[100 = 0]

[87 113 155 95 117 101 105 109 99 81 89 106 91 106 74 93 117 85 82 113 141 100 83 96 108 110 97 92 70 111 93 66 117 99 107 119 106 71 92 86 99 106 91 100 98 100 102 91 88 100 90 107 110 81 97 85 74 104 107 100 92 115 105 90 94 95 96 111 96 122 98 96 101 100 113 105 87 100 103 118 100 86 107 100 90 93 94 102 113 107 113 114 96 95 97 104 101 101 115 75 93 95 94 99 100 99 117 83 94 86 76 98 108 92 105 110 100 96 95 91 106 112 103 85 78 85 97 116 92 82 77 101 75 103 96 118 99 64 90 91 111 103 111 116 121 97 111 105 106 95 88 114 89 94 105 104 94 112 96 114 104 101 98 83 91 86]
J206
[104 100 124 94 111 104 118 70 96 44 112 94 88 102 119 79 82 93 68 102 93 105 110 106 127 113 116 95 116 105 95 55 104 96 102 122 100 54 111 145 87 89 117 90 116 94 87 84 96 99 79 108 88 93 106 86 105 104 99 104 94 97 96 108 90 82 106 91 79 106 114 75 85 94 103 91 63 107 88 90 119 70 91 117 75 119 92 105 90 104 114 103 94 98 123 100 112 99 118 83 125 86 92 90 102 106 146 89 118 89 93 87 102 103 87 92 105 110 96 105 79 102 125 96 96 100 106 110 107 84 86 81 145 136 91 102 95 125 117 84 80 97 104 109 101 85 103 117 92 92 79 110 116 119 103 112 101 124 106 114 103 95 96 108 101 130]
J959
[121 88 155 116 105 111 95 101 103 74 73 96 99 114 120 100 123 95 87 108 82 110 102 111 103 114 100 95 83 105 104 70 108 92 104 132 96 76 98 96 102 99 101 104 91 97 97 100 100 96 100 95 103 93 95 55 94 111 119 98 100 102 104 98 89 110 105 97 84 114 97 97 96 98 96 111 87 116 109 117 92 99 110 92 98 112 100 97 107 109 96 108 90 96 88 98 106 116 107 89 112 85 92 104 106 105 98 91 98 92 89 109 115 97 96 105 99 103 85 84 114 92 111 85 68 92 106 118 133 101 99 110 97 107 105 103 87 97 90 80 104 100 94 100 115 100 108 98 108 91 92 128 86 98 112 113 93 111 90 110 104 116 99 80 93 100]
J206
[114 108 146 101 116 95 98 86 105 95 99 109 98 88 114 122 135 111 102 113 101 108 105 89 70 103 103 89 76 105 109 97 101 92 114 119 102 88 97 73 113 115 85 108 85 99 106 104 97 93 107 86 100 99 85 103 78 116 112 90 81 88 108 95 109 89 101 106 105 105 98 97 85 112 100 124 110 115 96 94 92 95 95 49 96 99 101 101 103 102 105 107 104 95 92 96 111 113 103 110 96 94 120 103 110 115 78 84 95 103 89 124 104 99 108 91 103 110 94 89 123 102 79 95 74 100 107 127 122 95 91 111 104 103 89 104 107 87 77 93 100 86 83 88 87 93 81 90 112 88 99 117 100 74 112 120 109 119 98 126 114 107 102 97 80 103]
J662
[85 96 174 95 110 104 101 101 134 81 92 103 103 95 114 97 116 96 86 110 98 98 90 98 110 108 97 105 96 105 94 75 109 92 101 112 99 66 97 91 110 101 92 95 93 100 98 104 88 102 84 111 93 85 104 107 95 107 111 89 93 99 108 84 96 113 102 101 104 116 94 88 92 97 111 102 76 113 101 114 101 90 101 104 87 109 89 112 100 101 91 108 99 102 117 91 117 98 136 84 117 80 82 99 96 113 125 97 100 97 93 94 108 96 94 106 105 104 97 86 101 107 115 86 82 96 99 119 114 84 86 99 97 105 99 110 80 75 89 90 115 106 93 107 128 97 121 103 120 86 93 122 99 100 113 99 92 127 94 109 115 104 100 91 93 91]
J206
[95 108 140 100 103 94 119 67 100 90 99 114 98 97 100 95 116 103 88 110 110 100 105 100 89 98 99 118 75 105 112 82 97 96 102 93 93 80 99 92 113 114 92 95 94 99 100 86 97 100 107 91 103 104 107 100 104 107 98 104 95 93 106 88 99 125 105 106 99 120 100 118 101 101 107 90 89 109 105 90 94 101 105 85 99 108 109 118 98 100 96 108 99 116 88 99 106 105 108 106 99 92 102 110 119 113 80 99 94 107 111 113 92 97 100 99 104 95 103 98 121 90 99 113 99 96 112 129 109 94 104 110 97 95 94 101 102 133 88 88 107 98 87 86 96 102 98 95 97 101 107 113 113 100 112 105 97 105 95 106 106 110 112 100 92 95]
J467
[114 107 96 99 107 89 119 22 100 40 118 81 83 106 118 84 95 107 66 78 68 105 111 111 115 113 114 99 137 96 96 75 85 105 92 120 88 64 126 157 98 82 130 96 117 94 93 79 125 102 103 104 89 111 115 95 122 86 91 90 94 88 93 92 100 94 121 88 71 88 111 91 83 99 90 86 62 111 89 72 108 79 82 135 84 120 81 109 84 96 91 95 96 121 105 91 100 113 113 89 132 83 81 99 104 111 131 103 118 93 112 84 96 94 98 96 100 110 112 107 74 90 134 113 95 99 113 98 127 79 88 76 156 148 100 103 85 164 131 71 63 92 102 107 86 97 112 106 98 92 86 118 119 141 93 128 91 110 109 101 89 113 84 124 111 127]
J959
[105 114 178 100 126 97 113 75 86 65 84 115 90 89 117 104 107 103 80 112 108 108 110 84 106 105 101 83 94 121 93 50 117 91 117 133 106 61 92 123 109 113 79 96 88 102 101 94 93 98 83 108 104 83 88 107 79 98 106 101 25 98 105 96 87 81 101 103 77 108 114 69 64 95 112 113 83 99 91 101 112 72 99 96 63 111 89 110 103 100 115 104 94 92 127 107 113 106 115 90 87 75 111 88 118 106 129 76 97 92 62 106 113 82 98 84 113 114 99 91 83 125 102 86 68 74 99 108 108 79 83 124 103 115 91 114 102 57 86 84 102 103 96 112 126 80 98 102 100 78 72 120 103 96 113 103 101 133 113 134 120 102 93 104 97 112]
J740
[106 106 137 98 119 95 104 95 95 91 89 108 91 102 108 99 125 102 96 110 122 99 99 99 90 103 97 99 82 108 103 89 106 91 107 122 101 72 89 83 97 114 96 100 83 106 84 101 100 87 96 109 93 87 106 105 77 104 108 86 103 91 106 83 99 107 102 105 99 105 94 102 102 106 117 110 92 110 99 110 84 94 108 82 107 93 95 114 105 107 104 114 111 99 83 90 107 112 108 91 94 95 103 107 96 110 96 80 101 98 76 108 110 96 106 95 107 109 84 84 114 103 93 95 79 98 102 127 107 95 78 128 88 101 94 106 101 94 94 103 108 101 86 97 100 93 88 98 110 89 107 130 107 105 106 102 85 108 103 74 115 118 98 88 85 96]
J206
[109 103 165 108 108 102 113 115 104 74 68 110 90 119 118 95 123 92 76 117 112 104 88 111 104 115 93 95 62 102 89 57 125 90 107 116 99 75 99 80 114 103 99 98 94 98 96 94 94 95 98 102 105 91 89 93 92 99 105 103 102 119 96 85 88 108 99 115 89 133 96 104 108 101 99 110 87 102 106 121 99 95 110 98 98 96 105 96 118 102 98 118 86 102 78 103 99 101 109 82 110 105 82 109 103 110 102 87 100 88 81 99 103 89 105 125 94 93 97 68 116 100 110 76 72 89 89 118 120 94 100 102 77 97 102 109 90 79 79 81 121 110 101 112 126 105 128 99 104 96 97 112 69 81 117 108 92 103 84 111 103 102 101 78 96 85]
J206
[111 102 176 114 114 107 98 65 97 52 73 116 90 103 117 92 119 105 77 114 96 103 112 112 97 110 95 97 72 112 115 64 116 93 120 126 106 61 98 100 110 115 99 86 83 100 89 99 91 94 104 109 96 78 100 95 81 122 114 87 96 90 117 97 98 100 101 99 82 114 110 92 82 106 117 109 77 121 106 117 87 85 110 72 93 109 98 107 104 109 106 110 104 84 107 92 120 97 109 99 116 80 107 103 119 113 98 82 98 92 80 109 110 106 94 92 112 108 89 86 124 93 99 96 85 107 111 128 119 92 94 111 116 115 98 105 100 102 90 86 91 96 83 104 97 90 95 102 101 89 99 134 101 89 122 110 92 130 98 110 127 116 105 95 86 110]
J662
[109 116 110 97 132 90 124 25 95 39 110 95 89 106 116 90 92 91 66 107 90 115 120 98 105 107 113 102 95 103 96 80 87 95 89 101 98 70 113 121 98 102 117 98 143 92 91 66 131 90 107 92 95 97 100 93 93 93 91 104 85 101 98 93 100 85 112 113 73 96 112 94 88 104 85 89 79 115 81 76 116 83 80 100 84 103 79 107 93 96 107 99 96 120 93 92 97 115 90 96 108 102 96 100 103 119 112 97 109 89 96 100 100 89 104 91 95 109 98 98 91 89 115 100 89 96 98 96 100 95 96 97 142 128 94 110 101 141 116 78 63 101 93 105 74 102 97 99 108 90 90 104 112 118 96 124 89 106 105 118 91 103 89 120 102 120]
J959
[89 101 154 103 87 111 112 83 101 81 93 123 112 97 116 98 86 100 88 112 106 111 113 105 97 105 101 110 53 106 120 71 132 105 114 97 109 94 103 87 112 104 94 89 93 84 103 78 80 100 101 102 111 81 86 99 103 120 101 109 105 114 111 118 86 113 92 118 83 125 125 93 90 107 104 95 97 117 106 110 116 105 108 74 96 116 121 97 104 108 102 90 89 86 117 106 103 82 103 102 113 94 114 95 119 105 92 103 87 101 80 113 110 101 83 90 103 101 95 103 118 95 86 97 107 110 111 113 96 95 120 107 106 95 96 100 116 105 76 94 102 104 90 109 102 92 98 93 86 101 90 95 91 72 123 88 103 118 91 102 117 80 110 93 101 107]
J662
[102 101 125 100 101 94 113 91 113 91 108 102 99 96 99 112 111 92 81 106 104 104 109 103 101 106 109 99 62 93 101 102 101 97 102 99 97 76 105 97 103 98 83 98 87 96 101 99 95 108 104 96 88 100 100 93 96 97 118 91 89 101 115 91 105 128 112 112 91 105 100 106 90 101 102 84 89 107 93 97 97 87 95 84 101 119 101 111 93 101 93 100 98 106 105 80 104 88 123 98 126 95 86 104 102 122 96 102 107 91 119 110 89 104 103 92 97 100 103 105 124 86 105 97 105 97 105 101 129 94 100 105 98 105 103 96 96 130 88 82 99 85 90 90 94 102 112 103 106 103 115 110 111 113 119 106 98 101 96 101 110 105 102 103 90 93]
J467
